Below is a small trained network, with its code and all its weights. Each question gives an input and a class and asks what happens when units are switched off, that is, made to give their printed mean instead of their output.

import numpy as np


def w(rows, s, z=0):
    codes = np.array(rows[::2]) - 128.0
    scale = np.full(codes.shape[1], s)
    scale[-1] = z or s
    return codes * scale


def f(y):
    return np.maximum(y, 0)


def log_softmax(a):
    a = a - a.max(-1, keepdims=True)
    return a - np.log(np.exp(a).sum(-1, keepdims=True))


def net(x, mask):
    res = np.array(x, float).reshape(1, 6) / 4 @ E
    y = f(res @ A[0][:, :-1].T + A[0][:, -1])
    res = res + np.where(mask, y, B[0][:, -1]) @ B[0][:, :-1]
    return log_softmax(res[-1] @ U[:, :-1].T + U[:, -1])


A, B = {}, {}
E = w([
[164,30,114,96,68,75,80,149,138,150,83],'x0',
[31,92,25,167,107,128,53,111,74,79,161],'x1',
[150,156,76,176,131,161,145,217,87,184,45],'x2',
[138,111,168,180,191,132,2,193,172,143,177],'x3',
[45,44,115,153,147,169,187,157,199,112,75],'x4',
[241,86,85,150,156,216,110,76,148,103,102],'x5',
],0.0097)
A[0] = w([
[116,166,85,71,77,123,194,50,95,138,78,46],'N1',
[131,160,206,110,127,101,130,141,144,152,80,35],'N2',
[170,133,117,122,140,161,88,67,92,146,104,74],'N3',
[126,108,146,141,196,127,76,144,142,153,139,9],'N4',
[119,104,176,85,129,102,128,85,181,77,155,119],'N5',
[193,192,139,62,128,119,99,128,83,122,159,55],'N6',
[121,97,183,93,139,111,128,51,163,81,180,4],'N7',
[197,133,218,104,132,154,199,171,166,162,161,63],'N8',
[160,173,94,152,105,119,132,191,132,175,58,111],'N9',
[86,230,149,178,255,193,185,102,108,73,162,158],'N10',
[103,60,168,114,144,162,171,139,207,147,95,58],'N11',
[123,142,105,86,125,136,176,111,85,133,150,88],'N12',
[159,201,125,127,100,79,94,117,72,164,172,89],'N13',
[182,95,124,193,127,200,137,76,148,103,99,5],'N14',
[173,109,131,113,51,77,83,119,111,155,127,118],'N15',
[160,34,105,79,58,46,69,150,179,134,58,201],'N16',
[78,101,41,165,107,167,70,124,40,85,181,89],'N17',
[91,92,129,117,154,134,157,112,172,84,130,181],'N18',
[62,133,164,122,98,79,155,165,129,157,157,180],'N19',
[197,95,101,124,138,167,129,108,160,102,125,81],'N20',
[104,222,141,160,186,197,155,120,93,92,181,169],'N21',
[120,102,147,85,114,115,110,81,174,142,170,129],'N22',
[122,105,79,75,115,121,220,63,89,121,106,51],'N23',
[127,136,171,201,167,139,67,164,157,144,164,77],'N24',
[110,183,136,172,63,164,177,49,89,119,88,25],'N25',
[111,125,137,173,180,155,39,158,137,152,157,88],'N26',
[153,135,179,178,159,143,74,155,196,168,147,3],'N27',
[201,82,95,143,159,215,137,73,130,94,132,33],'N28',
[53,188,142,112,87,63,157,139,131,201,142,42],'N29',
[175,138,171,44,147,119,140,161,201,168,89,72],'N30',
[73,121,160,115,131,47,150,168,99,150,132,30],'N31',
[89,97,118,139,128,179,166,152,203,90,89,41],'N32',
[134,164,91,170,158,192,133,188,23,217,74,109],'N33',
[84,107,74,140,172,133,148,138,179,137,84,139],'N34',
[220,167,109,99,108,125,94,103,84,119,185,100],'N35',
[74,102,108,129,154,170,160,173,182,115,119,47],'N36',
[122,159,115,161,143,173,136,184,94,185,95,99],'N37',
[70,118,41,156,110,105,84,138,79,81,146,73],'N38',
[72,57,170,149,142,151,137,118,204,91,98,147],'N39',
[84,120,184,129,123,114,112,183,116,139,162,96],'N40',
[129,117,184,100,99,130,95,19,153,85,198,145],'N41',
[144,92,86,83,90,124,198,101,83,117,96,91],'N42',
[171,196,161,88,168,115,161,143,171,181,101,24],'N43',
[123,151,128,107,179,111,155,92,159,65,178,108],'N44',
],0.01,0.0019)
B[0] = w([
[82,116,193,116,91,119,99,132,198,148,137,208],'N1',
[112,154,83,165,138,108,179,66,118,87,138,172],'N2',
[133,117,149,189,94,136,170,144,114,127,174,165],'N3',
[75,140,187,123,92,127,108,98,184,153,98,176],'N4',
[166,189,92,105,129,242,140,182,114,95,63,188],'N5',
[67,166,83,123,119,94,120,148,115,165,223,187],'N6',
[130,202,150,107,96,191,116,149,113,119,57,194],'N7',
[81,166,67,100,154,95,218,50,153,45,157,213],'N8',
[122,189,101,70,102,193,134,173,105,105,58,189],'N9',
[254,40,121,98,211,40,88,115,73,130,82,247],'N10',
[76,164,64,143,142,80,158,165,107,223,191,199],'N11',
[138,139,144,138,94,127,96,109,158,162,107,168],'N12',
[91,165,111,162,111,142,120,165,124,199,215,191],'N13',
[151,90,113,198,105,151,125,157,135,98,155,192],'N14',
[164,93,121,95,187,49,79,131,64,170,153,171],'N15',
[253,42,131,90,227,65,74,99,85,137,58,215],'N16',
[97,205,60,87,138,116,247,41,173,72,128,239],'N17',
[125,145,128,130,136,144,141,179,91,180,170,183],'N18',
[180,56,121,191,77,162,112,144,68,91,156,194],'N19',
[146,77,139,202,72,144,139,106,66,68,145,178],'N20',
[229,67,135,103,219,39,85,115,73,152,122,221],'N21',
[146,155,90,73,121,195,135,183,117,131,61,175],'N22',
[106,127,188,84,110,153,101,91,176,152,161,206],'N23',
[89,77,174,111,101,151,130,114,214,166,124,203],'N24',
[92,95,193,103,121,129,77,93,216,142,123,190],'N25',
[110,102,181,80,78,140,87,71,198,149,134,209],'N26',
[85,116,160,102,142,154,109,101,217,116,155,195],'N27',
[161,58,161,210,35,154,144,114,84,49,169,202],'N28',
[186,40,139,222,52,165,117,137,143,53,162,195],'N29',
[145,136,78,99,142,128,193,48,142,88,138,199],'N30',
[179,81,164,197,106,169,140,130,99,82,152,182],'N31',
[136,139,79,155,129,110,92,147,123,188,209,200],'N32',
[166,180,132,102,117,206,77,211,127,119,58,217],'N33',
[139,160,111,112,151,108,136,178,113,182,171,193],'N34',
[82,168,123,184,112,97,110,183,112,189,211,191],'N35',
[112,174,131,119,94,120,124,138,107,146,193,191],'N36',
[147,164,131,114,110,187,86,132,107,108,70,186],'N37',
[138,189,50,101,126,95,219,47,152,76,136,220],'N38',
[112,142,105,131,110,107,130,159,111,209,159,208],'N39',
[150,68,135,160,47,161,123,118,149,86,136,177],'N40',
[169,163,119,107,117,203,119,181,101,137,88,215],'N41',
[110,89,178,98,97,114,67,113,192,149,135,192],'N42',
[127,141,66,86,117,112,152,100,135,95,151,195],'N43',
[149,138,131,90,155,174,87,168,107,128,73,183],'N44',
],0.0072,0.015)
U = w([
[126,167,65,102,141,115,211,70,153,72,127,90],'0',
[119,112,208,103,115,140,94,115,233,156,123,92],'1',
[144,82,143,249,95,162,138,147,84,65,138,139],'2',
[142,184,118,84,128,205,117,199,87,127,54,124],'3',
[119,167,94,154,134,103,131,177,88,223,190,159],'4',
[166,76,129,96,193,67,100,124,72,141,87,214],'5',
[140,136,122,143,130,135,128,125,110,124,120,251],'6',
[86,138,155,180,163,101,126,153,105,130,136,64],'7',
],0.013,0.0029)

Each question gives the input, the list of numbers given to net, and the class t.
The units are the neurons (one row each of A and B). Each row of codes is followed by its name. A weight is (code - 128) times the scale printed after its matrix; where a second scale follows, it is the last column's (A, B and U).
mask holds one flag per neuron, in row order. A switched-off neuron (its flag False) gives its mean, the last column of its row in B, instead of its output. The means were averaged over made-up inputs and are rounded, as every weight is.
A unit's drop is (log p(t) with every unit on - log p(t) with that unit switched off) / (log p(t) with every unit on - log p(t) with every unit switched off).
The circuit of an input: a set's keep is (log p(t) with only the set's units on - log p(t) with every unit switched off) / (log p(t) with every unit on - log p(t) with every unit switched off). Starting from the 12 units with the biggest drops (on a tie, the unit counted first), units are removed one at a time, each time the one whose removal leaves the highest keep (on an exact tie, the one counted first), for as long as the keep stays at least 0.8.
circuit, biggest first: the units of the circuit, biggest drop first
unit that matters most: the unit with the biggest drop
top k neurons: the k neurons with the biggest drops, biggest first
drop of u: that unit's drop, to one decimal
input [1,2,-5,-6,7,2], class 4: unit that matters most	N11
input [3,6,4,1,6,-3], class 0: top 2 neurons	[N38; N17]
input [-8,6,1,1,7,-8], class 2: top 2 neurons	[N29; N19]
input [1,6,6,-2,-1,-1], class 0: top 3 neurons	[N17; N38; N41]
input [3,-5,0,0,-7,-7], class 2: top 4 neurons	[N29; N31; N19; N11]
input [0,0,5,-6,-7,-7], class 2: top 4 neurons	[N29; N31; N19; N11]
input [-7,-6,-8,-8,-5,7], class 1: top 4 neurons	[N25; N1; N23; N42]
input [-4,2,2,-8,8,7], class 1: top 2 neurons	[N25; N23]
input [6,1,5,3,-2,-2], class 5: top 2 neurons	[N16; N15]
input [-5,3,-5,4,-5,1], class 3: top 2 neurons	[N41; N7]
input [-8,-3,-5,-5,0,3], class 5: top 2 neurons	[N10; N21]
input [8,-5,-2,7,-8,-1], class 4: top 4 neurons	[N35; N13; N6; N10]
input [-8,6,-8,6,3,2], class 3: top 3 neurons	[N41; N7; N5]
input [3,5,6,-3,2,-5], class 3: top 3 neurons	[N33; N8; N9]
input [5,5,4,-7,4,3], class 1: circuit, biggest first	[N42]
input [-8,-7,1,-6,-8,2], class 4: top 2 neurons	[N35; N6]
input [5,0,-5,-5,1,-5], class 1: top 3 neurons	[N10; N23; N1]
input [6,-7,1,3,3,-8], class 2: drop of N31	0.5
input [-4,3,3,5,-2,-2], class 1: drop of N23	0.0
input [2,2,-8,0,-7,1], class 3: drop of N22	0.1
input [8,-7,-8,-7,-1,-1], class 3: unit that matters most	N5
input [-1,3,5,-1,5,-7], class 2: drop of N29	0.1
